Below is a small trained network, with its code and all its weights. Each question gives an input and a class and asks what happens when units are switched off, that is, made to give their printed mean instead of their output.

import numpy as np


def w(rows, s, z=0):
    codes = np.array(rows[::2]) - 128.0
    scale = np.full(codes.shape[1], s)
    scale[-1] = z or s
    return codes * scale


def f(y):
    return np.maximum(y, 0)


def log_softmax(a):
    a = a - a.max(-1, keepdims=True)
    return a - np.log(np.exp(a).sum(-1, keepdims=True))


def net(x, mask):
    res = np.array(x, float).reshape(1, 4) / 4 @ E
    y = f(res @ A[0][:, :-1].T + A[0][:, -1])
    res = res + np.where(mask, y, B[0][:, -1]) @ B[0][:, :-1]
    return log_softmax(res[-1] @ U[:, :-1].T + U[:, -1])


A, B = {}, {}
E = w([
[199,97,93,231,190,184,97],'x0',
[1,137,150,36,34,64,83],'x1',
[116,61,88,63,137,171,27],'x2',
[121,27,193,144,221,83,214],'x3',
],0.0064)
A[0] = w([
[113,153,111,139,146,157,139,77],'n0',
[110,106,147,124,145,117,175,151],'n1',
[249,180,106,197,148,165,124,177],'n2',
[148,86,152,151,179,102,218,185],'n3',
[31,166,118,81,64,94,115,140],'n4',
[99,59,110,60,112,139,49,255],'n5',
[60,187,147,99,74,92,132,96],'n6',
],0.017,0.0023)
B[0] = w([
[130,115,138,108,130,152,136,140],'n0',
[101,157,106,134,134,82,139,163],'n1',
[254,77,116,139,86,190,141,231],'n2',
[132,135,135,127,169,8,169,202],'n3',
[67,131,139,108,23,147,133,249],'n4',
[95,172,131,146,206,183,58,222],'n5',
[79,74,137,92,51,138,148,223],'n6',
],0.021,0.016)
U = w([
[125,124,127,116,149,19,202,253],'0',
[52,129,148,71,1,119,153,88],'1',
[81,174,118,110,154,147,95,137],'2',
[222,84,90,137,91,152,173,6],'3',
],0.0081,0.00036)

Each question gives the input, the list of numbers given to net, and the class t.
The units are the neurons (one row each of A and B). Each row of codes is followed by its name. A weight is (code - 128) times the scale printed after its matrix; where a second scale follows, it is the last column's (A, B and U).
mask holds one flag per neuron, in row order. A switched-off neuron (its flag False) gives its mean, the last column of its row in B, instead of its output. The means were averaged over made-up inputs and are rounded, as every weight is.
A unit's drop is (log p(t) with every unit on - log p(t) with that unit switched off) / (log p(t) with every unit on - log p(t) with every unit switched off).
The circuit of an input: a set's keep is (log p(t) with only the set's units on - log p(t) with every unit switched off) / (log p(t) with every unit on - log p(t) with every unit switched off). Starting from all 7 units, units are removed one at a time, each time the one whose removal leaves the highest keep (on an exact tie, the one counted first), for as long as the keep stays at least 0.8.
circuit, biggest first: the units of the circuit, biggest drop first
most important unit: the unit with the biggest drop
k most important neurons: the k neurons with the biggest drops, biggest first
drop of u: that unit's drop, to one decimal
input [-4,-4,1,-7], class 3: circuit, biggest first	[n4, n6]
input [2,1,-7,-5], class 3: 2 most important neurons	[n4, n2]
input [-1,-6,-3,3], class 0: most important unit	n3
input [-6,-4,4,-3], class 2: circuit, biggest first	[n6, n4, n2]
input [-4,-7,6,3], class 0: circuit, biggest first	[n3, n4]
input [2,-2,7,-5], class 2: 2 most important neurons	[n5, n6]
input [-6,-4,2,1], class 0: 2 most important neurons	[n4, n2]
input [2,5,8,-3], class 2: drop of n5	1.6
input [4,1,5,-1], class 2: drop of n1	0.0
input [-4,1,8,6], class 2: drop of n5	0.1
